Below is a small trained network, with its code and all its weights. Each question gives an input and a target symbol and asks what happens when units are switched off, that is, made to give their printed mean instead of their output.

import numpy as np


def w(rows, s, z=0):
    codes = np.array(rows[::2]) - 128.0
    scale = np.full(codes.shape[1], s)
    scale[-1] = z or s
    return codes * scale


def norm(h):
    return h / np.sqrt((h * h).mean(-1, keepdims=True) + 1e-5)


def f(y):
    return y / 2 * (1 + np.tanh(0.7978845608 * (y + 0.044715 * y**3)))


def softmax(a):
    e = np.exp(a - a.max(-1, keepdims=True))
    return e / e.sum(-1, keepdims=True)


def log_softmax(a):
    a = a - a.max(-1, keepdims=True)
    return a - np.log(np.exp(a).sum(-1, keepdims=True))


def net(x, mask):
    ids = ['αβγδεηθλμξπσφψω'.index(c) for c in x.split()]
    T = len(ids)
    res = E[ids] + P[:T]
    r = norm(res)
    for j in range(2):
        rows = slice(4 * j, 4 * j + 4)
        q, k, v = (r @ M[0][rows].T for M in (Q, K, V))
        z = softmax(np.where(np.tri(T) > 0, q @ k.T / 4**0.5, -1e9)) @ v
        o = O[0][rows]
        res = res + np.where(mask[j], z, o[:, -1]) @ o[:, :-1]
    y = f(norm(res) @ A[0][:, :-1].T + A[0][:, -1])
    res = res + np.where(mask[2:14], y, B[0][:, -1]) @ B[0][:, :-1]
    return log_softmax(norm(res)[-1] @ U[:, :-1].T + U[:, -1])


Q, K, V, O, A, B = {}, {}, {}, {}, {}, {}
E = w([
[223,16,116],'α',
[104,140,158],'β',
[200,63,74],'γ',
[178,77,93],'δ',
[103,141,158],'ε',
[103,143,154],'η',
[111,78,127],'θ',
[125,147,98],'λ',
[111,197,134],'μ',
[158,137,49],'ξ',
[254,216,177],'π',
[167,95,11],'σ',
[129,181,100],'φ',
[140,206,93],'ψ',
[126,181,102],'ω',
],0.0062)
P = w([
[253,165,176],'0',
[221,159,154],'1',
[192,155,143],'2',
[169,152,139],'3',
[142,152,134],'4',
[120,145,119],'5',
[98,145,114],'6',
[88,148,111],'7',
[89,159,120],'8',
],0.0018)
Q[0] = w([
[128,114,112],'H1',
[64,164,134],'H1',
[46,139,121],'H1',
[107,141,179],'H1',
[254,48,43],'H2',
[41,186,205],'H2',
[236,95,39],'H2',
[99,53,55],'H2',
],0.0078)
K[0] = w([
[125,145,155],'H1',
[61,37,93],'H1',
[39,66,132],'H1',
[146,57,97],'H1',
[254,120,193],'H2',
[55,139,55],'H2',
[223,155,195],'H2',
[130,50,181],'H2',
],0.0068)
V[0] = w([
[101,127,156],'H1',
[101,161,62],'H1',
[253,198,133],'H1',
[82,49,98],'H1',
[99,112,187],'H2',
[111,68,171],'H2',
[141,100,137],'H2',
[146,97,174],'H2',
],0.0039)
O[0] = w([
[137,103,97,127],'H1',
[157,58,193,97],'H1',
[4,130,113,251],'H1',
[194,183,170,32],'H1',
[117,169,214,137],'H2',
[107,44,193,97],'H2',
[133,97,132,116],'H2',
[126,84,183,137],'H2',
],0.0029)
A[0] = w([
[174,105,154,102],'N1',
[239,101,211,254],'N2',
[129,131,127,128],'N3',
[254,204,125,58],'N4',
[101,114,10,150],'N5',
[190,85,46,16],'N6',
[127,129,128,119],'N7',
[221,172,175,204],'N8',
[111,38,70,166],'N9',
[145,206,91,166],'N10',
[117,193,77,109],'N11',
[82,180,193,97],'N12',
],0.0052,0.00091)
B[0] = w([
[60,115,119,99],'N1',
[3,92,175,151],'N2',
[127,126,128,130],'N3',
[30,157,102,177],'N4',
[115,85,246,201],'N5',
[199,237,166,138],'N6',
[128,128,128,127],'N7',
[28,73,145,168],'N8',
[91,221,210,153],'N9',
[78,50,62,222],'N10',
[94,2,120,209],'N11',
[221,131,99,254],'N12',
],0.0029,0.0018)
U = w([
[165,7,175,233],'α',
[159,143,158,54],'β',
[219,84,145,145],'γ',
[175,119,178,127],'δ',
[151,135,147,23],'ε',
[201,228,133,149],'η',
[58,77,224,140],'θ',
[53,6,97,95],'λ',
[115,149,100,25],'μ',
[165,114,71,113],'ξ',
[47,202,146,253],'π',
[207,105,52,135],'σ',
[102,105,81,77],'φ',
[112,134,80,48],'ψ',
[95,106,72,84],'ω',
],0.013,0.0032)

Each question gives the input, a string of symbols that net reads in full, and the target symbol t.
The units are the heads (4 rows each of Q, K, V and O) and the neurons (one row each of A and B). Each row of codes is followed by its name. A weight is (code - 128) times the scale printed after its matrix; where a second scale follows, it is the last column's (O, A, B and U).
mask holds one flag per unit, heads first, then neurons. A switched-off unit (its flag False) gives its mean, the last column of its rows in O or B, instead of its output. The means were averaged over made-up inputs and are rounded, as every weight is.
A unit's drop is (log p(t) with every unit on - log p(t) with that unit switched off) / (log p(t) with every unit on - log p(t) with every unit switched off).
The circuit of an input: a set's keep is (log p(t) with only the set's units on - log p(t) with every unit switched off) / (log p(t) with every unit on - log p(t) with every unit switched off). Starting from the 12 units with the biggest drops (on a tie, the unit counted first), units are removed one at a time, each time the one whose removal leaves the highest keep (on an exact tie, the one counted first), for as long as the keep stays at least 0.8.
units of the circuit, in order: the units of the circuit, biggest drop first
k most important neurons: the k neurons with the biggest drops, biggest first
heads that matter: for each layer, one digit per head in row order, 1 if its drop is at least 0.15 and else 0, layers parted by /
drop of u: that unit's drop, to one decimal
input λ σ ε η π α β β η, target η: 2 most important neurons => N12, N2
input π σ η, target σ: 2 most important neurons => N2, N12
input η ω β π π η λ, target λ: units of the circuit, in order => N5, N11
input η η λ η, target λ: units of the circuit, in order => H2, N6, N11, N9
input σ β β, target σ: heads that matter => 01
input η β η λ β, target λ: units of the circuit, in order => H2, N6, N11, N9
input η α β, target η: units of the circuit, in order => N12, N5, N4, N2
input π η ψ β η η ε, target η: heads that matter => 10
input ψ α η σ β, target σ: heads that matter => 11
input η η σ β η, target σ: 3 most important neurons => N12, N9, N2
input η λ η, target λ: 3 most important neurons => N6, N11, N9
input φ η γ π θ, target θ: 2 most important neurons => N9, N10
input λ α π η γ θ φ α θ, target θ: 2 most important neurons => N9, N12
input η η π η ε β, target η: drop of N8 => 0.5
input θ η ψ β π, target π: drop of N2 => 0.2
input σ η β π η α γ η ε, target η: drop of N5 => 0.3
input π φ η σ π β ψ η λ, target λ: drop of N2 => 0.0
